Each row was made from one path, in order. Every step used is in the known rows, and no mark comes twice. Write each row's path.
Each row is shifted at random along 7 fixed directions that mean nothing.
Known rows:
zava-lemov-kezo-gifut-nirifis-zoso-tugubo-rinon-lobud: [  31  -35  241  -83 -214  -46  409 -213  384   30   51   56 -161  250
   -6  -30   -2   20  319   52 -658  -92  337 -130   77  439   90  283
   41  -14  166  -13  297 -141   72 -138 -220 -104  -72  179  104  -26
  147  -89 -190  273  -27   65   35   90  652 -230  -57   15 -188  183
 -377  100  174 -265  -63  -71 -277  120]
zava-tugubo-rinon-lobud-zoso: [ 161  -59  249   81 -127  -62  131 -202  435  -67   74   31 -130  449
  183   98  -58 -184  -24  135 -250 -142  164 -109  243  239  109  242
  107 -180  189  130  362  -96  -74  144   17 -227  -56  291  -37  124
  288 -230  -88  129 -128 -102 -260 -119  596 -154   39  -42 -131  113
 -128  -59  270 -152  154  -52 -105  -74]
gifut-nirifis-lemov-kezo-zava: [-233  -63  -72 -125 -109   48  177 -139   73  -41   13  -25   49   52
   35  -74  255  106  139    9 -461 -121  303   -2    1  263  158  183
  226   87   84   -4  112  -21   48 -134 -239   58 -209   12  -23 -160
  -75  -59  -60  211  107  109   77  143  532 -187  124   65   74  162
  -96  136  334 -343  144   90 -461   -1]
lobud-tugubo-lemov-kezo: [-108 -115  191   -6  -93   43  181   58    2  -26   66   34   88  298
  243  -32  -14   56  121  -37 -485 -127   60  -32   89  146   71  241
  116 -119   25  -15  388  -64 -135   -8 -107 -138   11  162  180   71
  278 -128 -251  287  -26  -83 -163   80  443   15  144  172 -313  -94
  -28  268  121 -188  105   31 -264 -204]
lobud-zoso-rinon-zava-kezo-gifut: [ 155  -24  194  166   44   54  151  124  203  -46   68 -164 -238   88
  266  194   -8 -170  -32  -77 -222  -66  188 -193  132  321   -1  -17
  166   24   84   48  448 -168  -32  169 -180 -359 -212  202   11    0
  151 -381 -125   42 -186   65 -130 -162  242   56 -104   -3 -133  179
  200   11  105 -141  165   -8  -95 -164]
rinon-zava-lemov-kezo-gifut-nirifis-zoso-lobud-tugubo: [  66  -15  190  243 -220  137  215  -78   60  129   60  -62   63   46
  496 -236   21   55  103 -125 -560  -73  284 -118  221  264  -45  162
  140 -127  -48   64  746  -98  -36  105 -445 -267  -99    2  169  -25
  426 -270 -233  309 -119   33   19 -141  891  -19  -51  204 -371   20
   26  314  101 -191  116   80 -290 -101]
tugubo-zava-lemov-kezo-gifut-nirifis-zoso-rinon-lobud: [  20   29  271   -3 -159   76  168 -283  178  -32  -44   35 -282   -6
  -55  -57   54    9  252   -6 -521  -30  457 -189   58  500   95  251
   61    1  156  -20  255 -124  151 -280 -334 -300 -111   35  121  -45
 -118 -113 -163  147   80  167   33   86  688 -300  -21   19  -98  167
 -249   11  378 -369  134  141 -222   31]
kezo-lemov-gifut-nirifis-zoso-lobud: [-181    4   41 -136  -37  -67  355 -114  253   78   54 -146   26  111
  148 -275    4   48  174  -38 -579 -130  274  -10  101   87   42  165
  304  140   41  128  460  -48   -2  202 -363  -39 -197  146   83 -142
  204   -9 -111  374  -64   64  203    4  541 -106 -181   47 -142   58
 -248  163   66 -154 -403 -136 -204  -27]
rinon-zava-kezo-gifut: [-218 -186  122  -37   58  283  148  139 -175   79    9  -40   -8   43
  139 -109   42   88   97 -199 -346   40  281 -118 -118  337  -54  130
   11 -181  -30   31  192 -285 -101 -106 -323 -141  -51   31  278    0
   89 -135 -104  229  128   -9  -60  203  408   40   40  222 -209  140
  197  126   96 -365  152  150 -391 -134]
leru-nirifis-gifut-lemov-kezo-zava-rinon-tugubo-lobud: [  79    7  374   60  -60  189  141  117  218  -84   38  231   80  106
   64  153  -58   51  156   99 -702  -28  213 -252  275  439  129  208
  132  -46  137   42  432 -122  231 -294 -302 -101  -73  287  163    2
  317 -196 -141  143   23  -65  -68  -50  702 -207   67   34 -194  188
 -193   37  186 -252   31  153 -279   81]
lobud-zoso-rinon-tugubo: [ -80 -150  116 -151    5  -19  375   -5   78  -20  120  -42 -184  301
  333  -25  -46  -17   97 -118 -462 -299  -38   -4   50   80   71  128
  177  -20  151  -56  381 -233 -138  124  -55 -259 -144  146  218   35
  176  -60 -159  283 -155   77 -199  -51  307  -58  -22   27 -334   94
   31  141   49 -126  -50 -123 -159 -197]
tugubo-lobud-zoso-rinon-zava-lemov-gifut: [  51   56  251   45  -86  -31  302    2  371   46   81  -88 -153  264
  118   46   47  -47   28   50 -402 -106  251 -205  206  472   27  183
  187  137  176   67  345  -97  168  164 -197 -163 -155  235   21 -177
   -8 -123 -235  215  -43   32   -2  -11  460 -277 -131 -102  -27  128
 -143  -95  143 -148  -67    0  -91   95]
zava-kezo-lemov-gifut: [-188    3   92  -46  -39   56  280  109  220   -2  104  -64   83   99
   36    4   21    5  160  -19 -484  -71  192 -139   70  218   -2  203
  177  130   12  111  203  -71   18   60 -223    7 -104  286    5  -78
  128 -125 -110  232   41 -145   42  137  353  -25    3   50  -66   59
  -36  110   23 -184 -155  -62 -258  -43]
rinon-zava-tugubo-lemov: [ -63 -190  116 -156  151   12  313  140  -15  -87  -29 -102 -143  348
  137   -2   18   42   48 -139 -250  -56  167  -52 -107  269   64  -72
  157  -31  133  -70  393 -105 -111  -31   50  -69 -159  103  223  -89
    1 -187 -187  266   -6  175   56  -39  200   15  -25   61 -181   66
  -97   74  -86 -236   35    7 -213 -180]
lemov-gifut-kezo-zava-rinon: [-209 -117  123  -49  213  127   74  328  181 -164    0  -88 -163  182
  128   -9   -5  -38  153 -257 -460  -69  318  -86  -33  290   77   76
  270   42   76  -88  448 -195   55 -122 -200 -124 -212   49  154    4
   27 -150 -139  201  -87  185  -34   13  356   16   18   83 -225   80
    4   60   85 -253   20   80 -222  -33]
zava-kezo-lemov-gifut-nirifis-zoso: [-116   53  158  -76  -79    4  280 -194  306  -39   64  -11   68  -32
  104 -137    4   54  282  -21 -582  -85  348  -99  125  -11   99  293
  178   45  115   56  139  -33   99  -90 -381 -145 -178  183   86 -114
  160  -61  -21  200   44   43  117  108  586 -248  -77   70  -15  101
 -339   62  304 -276 -140   31 -331  -46]
lobud-tugubo-zoso-rinon-zava-lemov-kezo-gifut: [ -24  -31   46    6  -58  165  417   33   45   71   85 -101 -241  240
  271   16   91    0   89  -41 -433 -198  233 -142   14  515   78   81
  140   10  116  -76  399 -164  -15  106 -197 -265 -109  103  -34  -91
   10 -125 -259  174  -58  130   45   37  412 -115  -81  -25 -175  130
  168  149  140 -254  149   20  -69 -220]
zava-lemov-kezo-gifut-nirifis-leru: [-339 -168  136 -275  -24   49  223   28  167  -62  -54  -47  -79 -143
 -241  -32   60  214  457 -220 -655  -52  311  -52 -164  153  198  283
   62  -47  247  -72  -46 -420   39 -397 -276 -108 -162    4  202   -7
 -309  200  -41  303  279  125  125  523  560 -235   70   60 -200  206
 -333   54  326 -475   79  113 -407   12]
zoso-rinon-lobud-tugubo-zava-lemov-gifut-nirifis-leru: [-139 -144  102 -155   -7   81  232 -133  172  -15   93  -99 -210   94
   32  -61   51   72  186 -332 -564 -101  376 -102  -27  369   18  101
  138 -134   77  -97  499 -335   54 -180 -211  -65 -146   26  297  -51
 -115   24 -234  411   45  193  172   41  554  -83    8  128 -285   37
 -347  116  -60 -303   14   -7 -340   21]
rinon-lobud-zoso-tugubo-lemov-gifut-kezo-zava: [  69   32  144   81   41 -202  151   81  434 -202  -26  -87   10  554
  157  100  -18  -81   68  -42 -581 -229  178 -293  160  478    6  159
  260  -42  186   -1  696  -49   37   90 -136 -145 -195  347  -17  -29
  116 -187 -201  152 -197  147  -41 -152  421  -79    2  -28  -96  -11
 -158   74  158 -158 -153   61  -19   17]
lemov-kezo-gifut-nirifis-leru: [-165 -220    9 -174  144 -140  239  119  287   34  -60 -156  -30  -62
  219 -119   58   86  208 -277 -589 -177  122  -13   69   53   78  175
  341   56  232 -100  300 -291   24  -93 -263  -51 -229   56   -5 -101
   89   29  -61  391 -116  231  154   99  424 -163  -32   10  -74  170
 -250  141  154 -231 -154  -28 -182   14]
tugubo-lobud-zoso-rinon: [-267 -104   -3 -239 -188  137  262 -116  -40  184  100  -39  -80  285
   51 -215  147   57  -38  166 -251 -153  259   -7  -76  465  179  321
   65 -155    5  120   46 -212 -121  103 -170  -62    8   43  106   43
  -36  104 -128  235   82  -71 -137  312  367 -145    9  108 -131  156
  137   87  360 -347  172  -29 -320 -125]
gifut-nirifis-leru-lemov-kezo-zava-rinon: [-222  -76    0 -125  -70  237   33  147  166 -103   14  -10 -151 -180
   86  -12  107   84  249 -191 -537  -63  364  -13   -9  141  229  202
  226 -159   55 -152  480 -343   38 -158 -205  -99 -188  -59  129   61
  -38  -25  -55  290   18  251  -78  171  751 -100  144  163 -258  140
 -182  180  372 -359  264   84 -401 -208]
gifut-lemov-kezo-zava-tugubo: [  21 -139  209   25  -96  163  220   14    9  -94   80  106  117  274
  216   -7   80    8  232   37 -510  -73  148 -240  110  503  105  173
   94   60  177   43  241    2   59 -249 -178   63 -180  254  143  -66
  155 -206 -163  268   57 -163  -31  -35  547  -81   30   80  -56   51
 -123  135   95 -232  -18   95 -454   12]
kezo-lemov-gifut-nirifis-zoso-tugubo-rinon: [-109  113   19  -87   -8   80  337  -80  116  -52  193 -136  -78  243
   60   -9  -59  -47   11   45 -424  -64  436  136  -27  138  103  -49
  145   34 -259   92  555 -118 -307  347  -68   -9   -2  139  216   95
  284 -316 -187  216 -265   22   -1  -68  181  399  -94  225 -390  -13
  -53  345  -74 -107 -135 -380 -503 -223]
lobud-zoso-tugubo-lemov-kezo-gifut: [  48  -11  349  -10   29 -138  266   93  192 -202  -42  -21  -35  388
  -83  200 -119   15  223   79 -516  -65   63 -194   44  181   99  151
   63   34  280    9  268  -86  -55 -104  -23 -279 -152  395  177   68
   40 -173 -193  106  -27  -47  -98  106   97   -4   -2  -26 -262   72
 -163   60  190 -197  -67   16 -161  -66]
lobud-zoso-tugubo-lemov-kezo-gifut-nirifis: [-150  -91   -4 -186   41 -103  280  101   75 -159  -62 -180 -197  108
  -19  -96   11  153  146  -86 -524 -128  256   33 -228  267  145   16
  138 -157  107 -106  442 -258 -216  -72  -66 -289 -199   42  187  107
 -147  -67 -198  173 -116  288   92  185   83  168  -17  157 -461   59
  -14  264  211 -376   95    3 -282 -258]
lemov-kezo-gifut-nirifis-zoso-rinon-zava-tugubo: [  14  -57   57  -61  100   43  325  -10  163  -67   43 -131 -272  162
  279   19   10  -61  201  -65 -326 -187  269  -46  -44  346  141  -60
  217  101   77  -27  422 -152  -87  -37 -209 -241 -162   23   56  -22
  104 -263 -137  174 -249  247   92 -127  349   71 -131    0 -229  210
   42  157   35 -240  159  -87 -198 -125]
zoso-tugubo-zava-rinon: [ -38 -118  114   39  226  129  125  196 -102  -52   -4 -101 -305  266
  339  -36  -85  -43 -127 -289 -111 -126  166   26   10  139   41  -72
  211  -96  -83 -147  635 -211 -153  156  100 -175 -113   43  235  100
  215 -318 -234  225 -276  170 -199 -201  193  269   72  202 -423   43
  210  212  -80  -90   95  -84 -240 -239]
lemov-gifut-nirifis-zoso: [-200  -93  207 -162   80  -52  279 -175  203   22  130  -31   17  207
   50 -104  -44   40  272  -21 -508  -77  332  -19   95  -70   91  177
  156  165  141  103   53   -5  -47    2 -209   76 -165  196  274 -162
  303  -65  -94  352   29  -82   53   41  350 -128  -18   69   20   84
 -392   69   82 -161 -263  -93 -436  149]
tugubo-lemov-gifut-kezo-zava: [ -23   18  344  148  165   -7  -31  254  251 -281  -50  -27   87  333
   89  221 -150 -125  179 -193 -604  -94  260 -163  179  162   37  192
  246   46  100   41  536 -123   50   32 -222 -201  -91  301  138   20
  164 -216 -173  126  -84   63 -169  -33  503   -7   53   54 -207  -82
 -173   68  179 -125 -126   90 -196  -74]
tugubo-lobud-zoso-rinon-zava-kezo-gifut: [ 124   46  144  119 -160  178  242   50  150  173   90  -66   -6  274
  161   92  124 -122 -159  253 -194  -10  305 -306  216  650   48  202
   51   -9  -14  264  287  -53   33  226 -277 -114  -27  321 -145  -58
  243 -323 -126   55  -39 -203 -111  -44  373  -89  -46   -5  107  238
  283   -1  212 -182  291  -18 -172   15]
kezo-zava-rinon-tugubo: [-229  -82  -68 -150  109  308  235  285 -144  -58   53  -50 -209  275
   -9   80  106    1  -46   10 -214  -62  256  -21 -103  371  185 -106
  112   43 -106   58  393 -125 -253  130   47  -19 -160   94   92   59
  147 -327  -52  143   -4  -31 -131  -36  197  241  204  105 -236  159
  388  184  -57 -204  302 -121 -299 -167]
lobud-tugubo-zoso-rinon-zava-lemov-gifut: [ -39   65  259  122  -15  299  239  -77   69   -5  186    0 -172  315
  278  121 -115  -49  134 -114 -463 -196  295  -88  148  231   49  180
   67 -134    9   29  412 -234  -52  244 -216 -334   36  192  209   12
  165 -101 -240  170  -45  -47 -195   31  624  -61  -41   84 -311  -10
   42  101  155 -183  104   30 -244 -240]
nirifis-lemov-kezo-zava-tugubo-lobud: [ -18   12   79  113 -172   40  235   41  204   20   41   47  293  478
  233   75   88  -64   70  109 -366 -217  161 -192  200  502   47  254
  226  128   21  208  409   -5   31  126 -231  163  -30  265 -112  -62
  303 -220 -190  232  -51 -156  -53  -53  659  -42  148    3 -122   97
   88  195   56 -131  -17  -85 -327   38]
lobud-tugubo-zava-kezo-lemov-gifut-nirifis: [ -13  -94   64    1   19  -35  343  -29  142  -45   58 -110   94  109
  327 -165   30   20   45 -260 -517  -90  276 -164  125  193  -71  122
  221   18   43  -24  557  -42   88  -21 -265  -25 -250  246   95 -141
  294 -199 -254  363  -59   90  235 -184  454    8   37  155 -193  -41
 -174  229  -96 -133 -100   -5 -299  -61]
zoso-rinon-tugubo-zava-lemov-kezo: [-102  -60  135  -52  -21  156  277   86 -120  -62   55   55 -297  180
  140   -7   62   34   96 -161 -457 -177   90  -97  -30  400   76   74
   95   89   24 -162  439 -170   10 -158  -50 -220  -63   28  172  -21
  -62 -162 -288  229  -38  145 -116   -7  382  -28   52   79 -295   68
  121  175    1 -213  111   -3 -235 -162]
zava-kezo-lemov-gifut-nirifis: [ -82   40  235  -49  -19  -20  134   31  327 -170   50  -57  -25  -29
 -226  173  -51  -37  270  -11 -507   13  331  -99   86   94  111  118
  104  138   62  146  109  -53   39  -75 -176 -110 -179  367   18  -34
   53 -200  -83  128   97 -147   58  114  341   24   92   18  -60  110
 -196    7   91 -192   33  -34 -314   41]
leru-nirifis-zoso-rinon-lobud-tugubo-zava-kezo-lemov: [  59  -19   -8  -46 -158  -91  315 -274  203   24  165  -92 -118  144
  150   14   74 -120   58  -27 -217 -201  247 -238   26  466   85   32
  155  -24   -9  -20  514   -2   -4   10 -119  -60 -240  160  -16  -40
  205 -236 -205  208  -22  167  143 -145  554  -57  -11   33 -105  159
  -51  177   22 -213   75 -124  -90 -187]
lobud-zoso-tugubo-zava-lemov-kezo-gifut: [  10   10  163  115  -61   -9  283  -65   50  -60  -44  -43  -47  246
  151  -80   85   81    9    8 -402 -104  169 -252   73  319   56  215
   99   -1  240  -89  278  -73   82 -135  -56 -218 -194  177   63  -60
  -64 -173 -183  118   -2   77  -13   66  350 -185   -8   27 -108  124
  -21   79  327 -278   71  160 -242  -41]
rinon-lobud-zoso-tugubo-lemov: [ -85 -191   95 -241   12 -231  251  -30  107  -82  -37 -125 -248  332
  -54 -118   22  103   78 -105 -382 -111  127  -35 -181  334   24  -40
  129 -169  204 -142  437 -157 -185  -66   88 -182 -257   91  302   11
 -135  -55 -234  276  -26  241   44   54   34   25    0   82 -314   47
 -186   93   24 -297 -169   -9 -121 -151]
nirifis-lemov-gifut-kezo: [-341  -75  104 -124   43  -75  163  -26  185  -89   42  -96  197  211
   24  -54   57  114  232 -144 -604 -149  210   21  -67  -26   45  173
  259   91  118  -41  118 -138   43 -191 -207    3  -44   28  178  -92
 -199   32 -150  190   45  121   46  252  240 -166    0   55  -74   82
 -189   58  183 -326  -73   43 -330   41]
zava-tugubo-rinon-lobud: [ -22 -176  133 -138  -39    2  196 -133  253   -4   -2   25 -179  366
   35  -61   66  -66   26   60 -277  -76  182   -7   41  315  125  162
  142 -140  203   -7  165  -96   12 -134   48 -121  -71  140   -6    5
   24 -115  -64  187  -14   54  -51   22  423 -241  -18  -45  -44  205
 -187 -102  178 -287  132    8 -125   -7]

Write each row's path:
[ -87    5   87  -64  -41   44  294  199  494  -87   97  -56  -92  503
   61  134   19  -70  117   81 -534 -116  379 -373  111  715   67  289
  159   15   67  170  658  -89   23  210 -272   77 -118  332  -42   -7
  216 -110 -201  252  -18  -60  -77  -16  629 -104   96    7  -51  -11
  -60  105  131 -191   14  -30  -93   35]
tugubo-lemov-gifut-kezo-zava-rinon-lobud-zoso
[ -65  -66  193   -2   58  147   23  112  201 -266   20    6  119  197
   94   20   33  -51  165 -219 -655   21  352  -78    2   39  113  132
  251 -159  222 -198  513 -264  178 -410  -88 -144 -126   49  276   24
 -143 -129  -82  154  -53  330   24   38  439 -171 -150   84 -223  108
 -465  -20  258 -368  -13  117 -418 -135]
nirifis-leru-lemov-gifut-kezo-zava-tugubo-rinon
[   4 -126  155  -64 -104    1  268  -39  383 -153  141   60 -134  494
  -10  167   49  -69  148  111 -482  -89  278 -306  -19  809   46   51
   92   54  179  107  508 -179  -57 -104 -268   85 -174  271  137   27
  150 -166 -242  246  -20  -56   38  -99  382   75    8    6 -218   40
 -192   87  -49 -252 -261  -53 -285   -3]
nirifis-gifut-lemov-kezo-zava-tugubo-rinon-lobud-zoso
[ -92  -41   30    1 -139   43  361 -107   95   70   76 -103 -157  291
  171  -70  101   -7  129  -57 -381 -195  279 -214  -61  667    1   84
  141   70   14  -14  548 -135  -89   12 -244 -104 -104   22   80  -11
   59 -181 -303  268  -55  141   94  -18  467    3   16   52 -322   49
  106  265  -18 -251    5  -81 -105 -106]
nirifis-zoso-rinon-lobud-tugubo-zava-lemov-kezo-gifut
[ -16 -121  129 -172  121   24  364 -187  145   24 -114  -53 -246  260
  148 -203   -3   75  114 -116 -363  -80  383 -141    2  309   75  128
  152 -118  194  -90  385 -150   59 -144 -188 -151 -208   92  195  -60
  102 -108 -102  262  -65  271  121  -87  446 -206  -30   53 -148  233
 -223   39  168 -295   25   47 -153   52]
kezo-gifut-nirifis-zoso-tugubo-zava-rinon-lobud
[   9  108  172  179   29  -78  -67 -210  138 -150  -25 -146   58  160
   51  -85   10  -47   -3  -22 -367  -42  363   -6  163 -217  132 -106
  301   31   88    7  629  102    5   18  -56 -271 -256  142  105  -72
   98 -351 -169   77 -110  222  120 -251  297  -16  -33   47 -178   51
 -213   42  208 -161   50   42 -159  -77]
leru-lemov-gifut-nirifis-zoso-lobud-tugubo-zava
[ -47  -30    7   15  -63   43  312  -86   93    6   10 -101  -22   71
  254 -138  114  145   20 -142 -495 -145  283 -204   72  262   96  246
  117 -139  126  -91  459 -274   14  -60 -177  -86 -170   68  101  -32
   21  -69 -134  270  -60  158   58   78  549 -106   -1  157 -140  107
 -133  234  310 -305  109   61 -435  -86]
lobud-zoso-tugubo-zava-lemov-kezo-gifut-nirifis-leru
[-100  -37  126   12   26  -86  313  -29  187  -31    0 -116 -101  108
  104  -21   -6   10  216 -159 -423 -147  389 -167   20  278   72  120
  165  235   80   36  412 -128  -61   84 -258    2 -209  104   86 -102
  192 -183 -236  298  -14  134   95   -5  532   -3   74   69 -188   52
 -113  239   84 -157 -133  -93 -300  -20]
tugubo-zava-lemov-kezo-gifut-nirifis-zoso
[-160  -56  178   34 -107  230  136   68  240  -10   99   38  109  209
  259  -58    7   34  196 -178 -705  -42  391 -165  108  458 -130  307
  195 -120  -41   48  603 -203  112  -73 -442   29   12   46  276    4
  158  -88 -201  315  -14   -5 -104   28  791 -110   73  192 -259    2
 -112  173   73 -284  -35   82 -393   51]
nirifis-lemov-gifut-kezo-zava-rinon-lobud
[ 151    1  199   98 -135   60  226 -359  234  -11  106  -10   66  108
  153   77   20  -63  189   47 -419 -153  308 -340  144  453  146  174
   86 -145  154   47  321  -63  144 -202 -289 -186 -161  246   18  -14
  104 -201 -123   56   47  106   86  -38  684 -303 -117   12  -34  210
 -155   35  328 -338  217   96 -139  -61]
leru-nirifis-zoso-rinon-lobud-tugubo-zava-kezo-gifut-lemov
[-175  -90  272 -121   29    7  343    0  253 -174  122    7 -158  502
   57   57  -87   42  295 -235 -587 -167  233 -180 -138  337   73  235
  -26  -98  152 -137  355 -373   25 -142 -198 -172  -62  154  370   40
 -109   74 -318  277   41  162 -113  228  506  -95  -52   93 -354   52
 -222   44  120 -299  -26   55 -336  -44]
lobud-zoso-tugubo-rinon-zava-lemov-gifut-kezo
[ 171   73  345   73  -18 -111  159  159  489 -178   87  -58 -168  473
  -19  246 -118  -99   60  133 -487  -10  255 -256  202  366   56   44
  117  -12   88   56  672   39   -4   48   70 -151  -70  399   87   80
  184 -378 -267   78 -216 -102 -149 -199  135   81   26    4 -125   21
 -157   22  -11  -98  103  -82  -68   87]
zava-rinon-lobud-zoso-tugubo-lemov-gifut-kezo
[ 121  -42  145  -28 -166   68  343  -48  339   34  147 -117  -13  -46
  183  166  110  -36  149   -9 -528    2  329 -283  201  162   74  177
  138  -13  221   24  369 -199  174  -14 -221  -49 -220  284   54 -161
   88 -166  -70  231    9   54   38  -38  499 -279 -115  -13  130  270
 -344    1  228 -216  171  -17 -334   -1]
lobud-zoso-rinon-zava-kezo-gifut-nirifis-leru-lemov
[  79   69  214   68  -19  126  303 -103  110  -53   62 -100 -167  225
   45  154  -27  -55   36    6 -320   13  483  -12   45  203  140  -37
   31  -13  -53   47  402 -163 -148  195  -55 -166  -63  134  183   13
  166 -391 -130   81 -112   97  -67  -60  397  115  -65  112 -238  167
  -84  133  108 -175  201 -144 -428 -102]
kezo-gifut-nirifis-zoso-tugubo-rinon-zava-lemov
[-124  -46  -34 -105  -94  214  304  195   19   16   44   30  -46  209
  192 -176  204  173 -117  130 -532  -65  286 -185  -24  747   81    6
  184  -33    1    8  665 -154  -65  -71 -334  -27 -156   10  143  -10
  125 -202 -208  192  -91  100   85  -84  222   73   28  152 -292   68
  193  234   66 -330  -37   40 -276 -132]
nirifis-gifut-lemov-kezo-zava-rinon-tugubo-lobud-zoso
[-148  -84   76   35   53  146  202  133  131 -190  116  -59  116  363
  295   -8  -23  -66  105 -288 -576 -116  363    7  -86  279  -39   73
  251  -68  -47  -38  677 -276  -30  -57 -243  -20  -30  -25  309   63
   68 -182 -235  227 -176  229   -5  -43  445  158 -102  209 -493  -26
  -83  242  -53 -269 -116  -78 -535 -193]
nirifis-lemov-gifut-kezo-zava-tugubo-rinon
[-117   12 -198 -220  128   27  295  141  450 -120    7 -216 -330  244
    7   27  118   69   10  -71 -426 -165  397 -141  -47  514  197   -3
  295 -167   74  -49  770 -264  -72  183 -103  -65 -304  101  -36   -2
  -78  -77  -46  227 -186  354  173  -44  370   19  -58   44 -179  117
 -131  129  138 -316   54  -85 -137 -132]
kezo-zava-rinon-lobud-zoso-tugubo-lemov-gifut-nirifis-leru
[ 114  -11  154  231  -75 -166  177   49  333  -27  -41 -129    5  315
  107  170   59 -104    4   -8 -345 -146  156 -295  234  508  -41   59
  213  193  121   87  548   26    0  132  -56  -49 -171  335 -235  -67
  215 -396 -274  185  -72  -69   41 -187  468  -12  228 -101  -82   49
   95  128  -46  -51  101  -32   81  111]
rinon-lobud-tugubo-zava-lemov-kezo-gifut
[  54 -116   86 -141  -94   42  418  178  140  -14   20   51  -62  298
  211 -136  161   84   64   80 -562 -103  150 -294   79  773  120   73
  142  100  184  -23  626  -33   61 -100 -259   -8 -320  203   66  -93
  163 -201 -283  317  -37   70   82 -160  375 -104   29   24 -171   92
   37  154   31 -203  -79  -19 -150   -5]
gifut-lemov-kezo-zava-rinon-tugubo-lobud-zoso
[-181 -202   89 -238  -46    9  276   19    6  -26 -158  -69  -27   87
  -33 -328  122  220  216  -70 -678   -8  193   -5 -116  247  145  203
  170 -195  269  -95  294 -128  116 -418 -279 -331 -208   36  125  -48
 -203  118 -142  251  141  251  284  256  392 -284 -112   62 -278  137
 -231   71  305 -477  130  244 -135  -78]
zoso-lobud-tugubo-lemov-kezo-gifut-nirifis
[ -89 -129  117 -252    7  -25  320  102  503  -81  -92  -66 -130  162
  -53  121   -5  103  339  -89 -634 -119  223 -162   41  345  198  260
  175 -159  239  -22  459 -304   49 -169 -269 -172 -122  214  -47   80
    4   52 -104  293   31  148  125  180  628 -223  120  -45 -250  144
 -290   79  200 -333  247   15   32  -18]
zava-rinon-lobud-tugubo-lemov-kezo-gifut-nirifis-leru
[ 147  -81  195   16   49  141  372    0   97  -25   84  -88 -112  278
  226  182   -1  -73  161  -74 -421 -150  232 -266   63  480  101  -30
   85   -1  184    8  373 -156   23   40 -278 -254 -191  334   21  -86
   60 -216 -233   88  -29   56   69  -98  246  -67 -154  -33  -95  147
   73   37   68 -206   73    4  -71 -198]
lobud-tugubo-zoso-rinon-zava-kezo-gifut-lemov
